Below is a small trained network, with its code and all its weights. Each question gives an input and a class and asks what happens when units are switched off, that is, made to give their printed mean instead of their output.

import numpy as np


def w(rows, s, z=0):
    codes = np.array(rows[::2]) - 128.0
    scale = np.full(codes.shape[1], s)
    scale[-1] = z or s
    return codes * scale


def norm(h):
    return h / np.sqrt((h * h).mean(-1, keepdims=True) + 1e-5)


def f(y):
    return np.maximum(y, 0)


def log_softmax(a):
    a = a - a.max(-1, keepdims=True)
    return a - np.log(np.exp(a).sum(-1, keepdims=True))


def net(x, mask):
    res = np.array(x, float).reshape(1, 4) / 4 @ E
    u = 0
    for l in range(4):
        y = f(norm(res) @ A[l][:, :-1].T + A[l][:, -1])
        res = res + np.where(mask[u : u + 13], y, B[l][:, -1]) @ B[l][:, :-1]
        u += 13
    return log_softmax(norm(res)[-1] @ U[:, :-1].T + U[:, -1])


A, B = {}, {}
E = w([
[82,27,71,91,211,140,254],'x0',
[217,239,100,50,166,141,144],'x1',
[64,179,44,46,72,156,58],'x2',
[131,125,127,127,127,127,126],'x3',
],0.0057)
A[0] = w([
[13,148,84,26,95,165,71,145],'0.n0',
[122,151,190,112,125,77,11,157],'0.n1',
[89,63,131,159,110,138,86,85],'0.n2',
[154,196,64,158,160,83,161,169],'0.n3',
[152,171,105,52,109,178,150,3],'0.n4',
[140,220,197,198,67,126,105,137],'0.n5',
[150,192,137,206,111,97,54,244],'0.n6',
[25,22,149,150,177,39,140,14],'0.n7',
[137,120,35,142,201,7,181,179],'0.n8',
[22,134,119,129,108,117,131,117],'0.n9',
[175,204,190,192,64,114,74,21],'0.n10',
[219,188,146,21,135,104,183,158],'0.n11',
[168,112,188,220,21,49,2,109],'0.n12',
],0.0061,0.0027)
B[0] = w([
[96,95,2,181,195,163,89,247],'0.n0',
[124,110,134,131,121,238,61,214],'0.n1',
[199,195,136,122,158,142,177,172],'0.n2',
[191,143,126,144,115,136,153,180],'0.n3',
[121,130,134,128,97,149,183,170],'0.n4',
[103,97,53,60,95,21,144,218],'0.n5',
[105,179,161,64,25,113,179,236],'0.n6',
[131,93,86,128,87,21,126,200],'0.n7',
[132,118,189,165,196,118,104,201],'0.n8',
[147,112,97,144,136,152,102,176],'0.n9',
[183,129,87,208,129,30,136,207],'0.n10',
[199,208,85,114,168,129,134,230],'0.n11',
[70,129,168,87,241,197,125,253],'0.n12',
],0.0067,0.0062)
A[1] = w([
[59,125,148,144,148,128,104,74],'1.n0',
[154,176,135,117,153,125,146,44],'1.n1',
[139,172,110,130,165,126,154,48],'1.n2',
[64,95,218,89,89,91,166,21],'1.n3',
[88,145,75,151,104,250,111,120],'1.n4',
[171,162,131,116,129,129,169,175],'1.n5',
[168,121,237,139,124,104,173,3],'1.n6',
[159,122,46,96,148,115,146,187],'1.n7',
[149,82,104,141,124,185,186,3],'1.n8',
[173,133,95,114,123,114,168,229],'1.n9',
[139,137,213,103,97,110,159,135],'1.n10',
[150,136,132,155,117,179,89,41],'1.n11',
[80,95,125,171,149,132,74,9],'1.n12',
],0.011,0.0031)
B[1] = w([
[63,80,138,83,53,79,165,168],'1.n0',
[136,68,89,109,128,66,120,175],'1.n1',
[89,157,121,120,132,154,172,176],'1.n2',
[229,137,125,162,109,255,177,173],'1.n3',
[125,127,221,116,150,58,123,230],'1.n4',
[81,96,157,142,83,64,118,197],'1.n5',
[81,173,69,116,121,152,86,174],'1.n6',
[97,192,105,168,112,167,180,255],'1.n7',
[62,195,164,105,119,102,71,147],'1.n8',
[75,91,193,101,153,106,61,218],'1.n9',
[148,135,86,63,76,120,243,164],'1.n10',
[116,201,238,123,71,81,129,139],'1.n11',
[83,80,152,41,39,91,129,174],'1.n12',
],0.0083,0.0081)
A[2] = w([
[114,29,75,227,141,141,82,95],'2.n0',
[118,189,75,173,134,190,119,148],'2.n1',
[81,159,205,110,56,228,159,123],'2.n2',
[82,71,197,124,54,119,124,101],'2.n3',
[126,74,203,90,98,152,219,119],'2.n4',
[167,176,37,170,173,112,183,160],'2.n5',
[86,162,82,113,61,225,126,150],'2.n6',
[132,123,44,108,159,146,174,130],'2.n7',
[159,47,214,205,140,73,113,136],'2.n8',
[247,176,181,214,160,112,21,2],'2.n9',
[180,129,207,78,105,122,49,127],'2.n10',
[190,124,173,122,33,142,235,120],'2.n11',
[86,189,107,2,132,109,119,157],'2.n12',
],0.008,0.0068)
B[2] = w([
[101,31,44,152,63,149,122,152],'2.n0',
[109,202,62,150,141,137,137,154],'2.n1',
[138,174,151,46,56,155,126,165],'2.n2',
[35,162,113,134,210,160,43,167],'2.n3',
[199,192,155,138,76,149,105,170],'2.n4',
[36,68,126,108,140,185,55,180],'2.n5',
[194,98,193,72,105,170,185,178],'2.n6',
[46,98,147,108,116,154,138,161],'2.n7',
[115,195,185,189,176,182,109,154],'2.n8',
[247,26,153,37,222,219,46,128],'2.n9',
[80,59,46,112,165,114,194,148],'2.n10',
[220,98,146,71,145,119,254,169],'2.n11',
[140,98,155,220,137,120,107,249],'2.n12',
],0.0082,0.011)
A[3] = w([
[98,118,30,111,142,88,167,112],'3.n0',
[143,229,73,165,92,131,107,38],'3.n1',
[194,118,214,120,124,2,205,70],'3.n2',
[110,173,111,121,135,195,135,190],'3.n3',
[164,95,133,216,144,213,93,2],'3.n4',
[165,48,103,190,132,199,92,36],'3.n5',
[117,109,119,136,224,151,181,103],'3.n6',
[138,93,88,124,173,139,228,191],'3.n7',
[131,126,189,124,193,17,188,33],'3.n8',
[64,104,116,161,206,152,103,173],'3.n9',
[64,13,82,117,195,72,181,166],'3.n10',
[148,104,98,170,227,182,145,144],'3.n11',
[124,203,216,169,144,157,162,127],'3.n12',
],0.009,0.0035)
B[3] = w([
[79,110,76,172,171,165,145,162],'3.n0',
[182,162,134,176,101,117,95,160],'3.n1',
[67,123,110,176,176,131,197,184],'3.n2',
[157,135,122,147,131,88,156,180],'3.n3',
[162,12,117,172,105,179,133,149],'3.n4',
[164,91,193,166,138,142,92,152],'3.n5',
[123,118,144,138,139,142,60,176],'3.n6',
[154,173,152,123,73,117,81,176],'3.n7',
[124,122,135,88,189,76,155,172],'3.n8',
[170,106,157,92,118,150,145,255],'3.n9',
[179,163,86,117,91,114,148,242],'3.n10',
[143,138,182,169,176,146,77,177],'3.n11',
[149,124,65,87,79,91,127,179],'3.n12',
],0.011,0.0091)
U = w([
[188,131,178,39,40,174,214,1],'0',
[187,33,172,189,94,195,65,132],'1',
[20,100,182,53,66,92,31,116],'2',
[47,41,16,151,68,154,127,84],'3',
[71,145,82,146,172,33,187,183],'4',
[177,122,188,67,190,74,76,213],'5',
[153,249,83,171,64,77,54,107],'6',
[70,191,74,190,194,215,44,84],'7',
],0.014,0.0034)

Each question gives the input, the list of numbers given to net, and the class t.
The units are the neurons (one row each of A and B). Each row of codes is followed by its name. A weight is (code - 128) times the scale printed after its matrix; where a second scale follows, it is the last column's (A, B and U).
mask holds one flag per neuron, layer by layer. A switched-off neuron (its flag False) gives its mean, the last column of its row in B, instead of its output. The means were averaged over made-up inputs and are rounded, as every weight is.
A unit's drop is (log p(t) with every unit on - log p(t) with that unit switched off) / (log p(t) with every unit on - log p(t) with every unit switched off).
most important unit: the unit with the biggest drop
top k neurons: the k neurons with the biggest drops, biggest first
k most important neurons of layer l: the k neurons of layer l with the biggest drops, biggest first
input [-5,-2,2,-6], class 2: top neuron : (0.n12)
input [8,4,0,7], class 5: top 3 neurons : (0.n0 1.n9 0.n8)
input [6,6,1,3], class 7: top 3 neurons : (1.n4 0.n6 1.n7)
input [2,8,0,-4], class 5: 3 most important neurons of layer 1 : (1.n9 1.n5 1.n6)
input [5,7,-5,-2], class 5: top 2 neurons : (0.n6 0.n0)
input [2,2,-6,5], class 5: top 4 neurons : (0.n6 0.n0 0.n8 1.n4)
input [7,6,-5,8], class 5: top 2 neurons : (0.n6 0.n0)
input [1,2,-8,-4], class 5: 3 most important neurons of layer 0 : (0.n6 0.n0 0.n8)
input [5,-2,0,2], class 1: top 3 neurons : (0.n0 0.n8 0.n7)
input [4,6,-3,6], class 5: top 4 neurons : (0.n0 0.n6 1.n9 1.n5)
input [-5,0,1,1], class 2: 4 most important neurons of layer 0 : (0.n11 0.n12 0.n1 0.n7)
input [-7,-5,1,6], class 2: top 4 neurons : (0.n1 0.n12 0.n10 1.n7)
input [-2,-2,0,4], class 0: top 3 neurons : (0.n0 0.n6 0.n11)
input [-7,-2,-3,-7], class 0: top 2 neurons : (0.n6 0.n0)
input [-6,2,-5,2], class 4: most important unit : 0.n10
input [-8,-1,6,5], class 2: 3 most important neurons of layer 0 : (0.n12 0.n1 0.n11)
input [0,3,-1,2], class 4: 2 most important neurons of layer 1 : (1.n5 1.n9)
input [-8,-1,7,-4], class 2: top 2 neurons : (0.n12 0.n11)
input [7,-6,0,2], class 1: 3 most important neurons of layer 0 : (0.n0 0.n7 0.n5)
input [2,5,1,3], class 7: most important unit : 0.n11
input [0,8,3,2], class 6: 2 most important neurons of layer 2 : (2.n10 2.n3)
input [2,7,0,5], class 5: 2 most important neurons of layer 0 : (0.n0 0.n11)
input [1,4,-6,-7], class 5: 4 most important neurons of layer 1 : (1.n4 1.n12 1.n5 1.n6)
input [4,3,-5,8], class 5: 3 most important neurons of layer 0 : (0.n6 0.n8 0.n0)
